Below are the code and all the weights of a small trained network. Each question names an input and a target symbol and asks about switching units off, where a switched-off unit gives its printed mean instead of its output.

import numpy as np


def w(rows, s, z=0):
    codes = np.array(rows[::2]) - 128.0
    scale = np.full(codes.shape[1], s)
    scale[-1] = z or s
    return codes * scale


def norm(h):
    return h / np.sqrt((h * h).mean(-1, keepdims=True) + 1e-5)


def f(y):
    return y / 2 * (1 + np.tanh(0.7978845608 * (y + 0.044715 * y**3)))


def softmax(a):
    e = np.exp(a - a.max(-1, keepdims=True))
    return e / e.sum(-1, keepdims=True)


def log_softmax(a):
    a = a - a.max(-1, keepdims=True)
    return a - np.log(np.exp(a).sum(-1, keepdims=True))


def net(x, mask):
    ids = ['ΓΔΨαβηλ'.index(c) for c in x.split()]
    T = len(ids)
    res = E[ids] + P[:T]
    r = norm(res)
    for j in range(2):
        rows = slice(2 * j, 2 * j + 2)
        q, k, v = (r @ M[0][rows].T for M in (Q, K, V))
        z = softmax(np.where(np.tri(T) > 0, q @ k.T / 2**0.5, -1e9)) @ v
        o = O[0][rows]
        res = res + np.where(mask[j], z, o[:, -1]) @ o[:, :-1]
    y = f(norm(res) @ A[0][:, :-1].T + A[0][:, -1])
    res = res + np.where(mask[2:10], y, B[0][:, -1]) @ B[0][:, :-1]
    return log_softmax(norm(res)[-1] @ U[:, :-1].T + U[:, -1])


Q, K, V, O, A, B = {}, {}, {}, {}, {}, {}
E = w([
[153,139,52,127,104,115,80],'Γ',
[108,117,133,111,119,109,22],'Δ',
[255,128,131,63,92,87,104],'Ψ',
[185,80,87,147,154,96,121],'α',
[43,113,192,107,140,105,248],'β',
[126,175,91,94,91,88,63],'η',
[125,132,176,83,115,98,58],'λ',
],0.016)
P = w([
[132,143,115,183,101,45,146],'0',
[141,216,120,187,162,61,137],'1',
[112,65,141,140,91,72,160],'2',
[163,211,106,167,157,127,138],'3',
[67,66,105,109,121,65,147],'4',
[150,84,183,205,12,156,134],'5',
[131,224,151,140,234,189,145],'6',
[65,38,63,41,171,179,165],'7',
[156,115,152,211,97,71,126],'8',
],0.011)
Q[0] = w([
[74,129,153,190,92,139,191],'H1',
[118,79,103,43,126,116,144],'H1',
[2,162,118,192,206,151,182],'H2',
[141,80,112,47,116,110,126],'H2',
],0.039)
K[0] = w([
[113,129,114,117,157,14,125],'H1',
[152,198,163,202,151,148,124],'H1',
[143,153,177,255,78,108,125],'H2',
[149,187,117,106,232,159,128],'H2',
],0.035)
V[0] = w([
[57,130,197,85,135,82,105],'H1',
[181,171,223,68,91,178,117],'H1',
[45,252,104,35,16,143,187],'H2',
[81,162,92,149,124,159,1],'H2',
],0.015)
O[0] = w([
[118,95,74,190,168,50,142,164],'H1',
[156,141,127,188,70,34,181,134],'H1',
[154,253,34,174,104,117,255,30],'H2',
[177,158,99,147,199,139,72,254],'H2',
],0.0091,0.0068)
A[0] = w([
[45,136,147,101,152,151,204,229],'N1',
[136,137,104,169,125,117,123,169],'N2',
[134,122,100,150,150,167,94,4],'N3',
[251,123,174,76,44,104,148,87],'N4',
[107,136,123,113,114,121,178,93],'N5',
[118,131,115,112,156,206,129,83],'N6',
[71,167,102,138,148,159,172,138],'N7',
[17,114,161,132,207,120,210,227],'N8',
],0.029,0.0037)
B[0] = w([
[198,106,207,227,156,16,125,138],'N1',
[58,102,125,119,131,161,122,163],'N2',
[210,176,132,94,184,79,115,175],'N3',
[199,134,9,156,18,166,102,249],'N4',
[177,121,187,124,134,92,99,142],'N5',
[52,127,122,126,66,94,202,145],'N6',
[138,121,156,127,163,226,199,146],'N7',
[194,158,225,254,71,111,174,145],'N8',
],0.025,0.022)
U = w([
[105,247,159,33,65,31,190,54],'Γ',
[206,171,124,111,226,76,19,85],'Δ',
[190,123,49,145,10,143,88,248],'Ψ',
[110,76,231,21,67,161,79,209],'α',
[151,140,240,244,100,65,154,239],'β',
[133,197,137,111,174,255,175,78],'η',
[10,116,75,239,137,65,83,67],'λ',
],0.0062,0.0014)

Each question gives the input, a string of symbols that net reads in full, and the target symbol t.
The units are the heads (2 rows each of Q, K, V and O) and the neurons (one row each of A and B). Each row of codes is followed by its name. A weight is (code - 128) times the scale printed after its matrix; where a second scale follows, it is the last column's (O, A, B and U).
mask holds one flag per unit, heads first, then neurons. A switched-off unit (its flag False) gives its mean, the last column of its rows in O or B, instead of its output. The means were averaged over made-up inputs and are rounded, as every weight is.
A unit's drop is (log p(t) with every unit on - log p(t) with that unit switched off) / (log p(t) with every unit on - log p(t) with every unit switched off).
The circuit of an input: a set's keep is (log p(t) with only the set's units on - log p(t) with every unit switched off) / (log p(t) with every unit on - log p(t) with every unit switched off). Starting from all 10 units, units are removed one at a time, each time the one whose removal leaves the highest keep (on an exact tie, the one counted first), for as long as the keep stays at least 0.8.
units of the circuit, in order: the units of the circuit, biggest drop first
unit that matters most: the unit with the biggest drop
k most important neurons: the k neurons with the biggest drops, biggest first
which heads matter: for each layer, one digit per head in row order, 1 if its drop is at least 0.15 and else 0, layers parted by /
drop of u: that unit's drop, to one decimal
input β Δ Γ, target Δ: which heads matter	00
input Γ Δ Ψ η Γ, target η: unit that matters most	H2
input Δ Γ η, target Γ: units of the circuit, in order	[H1, N6, N4]
input Ψ η α Δ Δ, target Δ: units of the circuit, in order	[N4, H2]
input Δ α η, target α: which heads matter	01
input Δ β Δ Δ Ψ Δ β Γ, target β: units of the circuit, in order	[H2, N1]
input η Δ Ψ Δ η Δ Δ λ, target Δ: units of the circuit, in order	[H2, N4]
input α Δ Ψ Ψ β η, target β: units of the circuit, in order	[H1, N4]
input Ψ α Δ β α, target β: which heads matter	01
input Δ Ψ Ψ Δ Δ Γ Δ, target Γ: units of the circuit, in order	[N6, N4, H1]
input Γ Δ α Γ Δ Δ Δ Δ, target Δ: which heads matter	01
input Δ Γ Δ, target Γ: units of the circuit, in order	[H1, N6, N4, H2]
input Δ λ Ψ β η α λ, target α: units of the circuit, in order	[H2, N4]
input Ψ η Ψ Δ Ψ Δ η η, target η: unit that matters most	H2
input α α Δ Δ Δ Γ, target Δ: 2 most important neurons	[N4, N3]
input Γ Ψ Δ η, target Δ: which heads matter	00
input Δ Γ Γ, target Γ: which heads matter	10
input η Δ Δ Δ β Δ Δ η, target Δ: which heads matter	01
input Ψ α η α, target η: units of the circuit, in order	[H2, N4, N7]
input α λ Δ Δ λ α, target λ: most important neuron	[N4]
input η η λ Ψ Δ Δ α α α, target α: units of the circuit, in order	[H2, N4, H1]
input Γ Δ Γ Δ Δ α Δ Δ λ, target Δ: which heads matter	00
input Ψ Δ β Γ Δ α, target Δ: 2 most important neurons	[N4, N3]
input Γ Γ Δ Ψ Γ η, target Γ: 3 most important neurons	[N6, N4, N3]
input Ψ Δ Γ λ Δ, target λ: drop of H1	0.9
input β Δ η Δ η η λ, target η: drop of H2	1.1
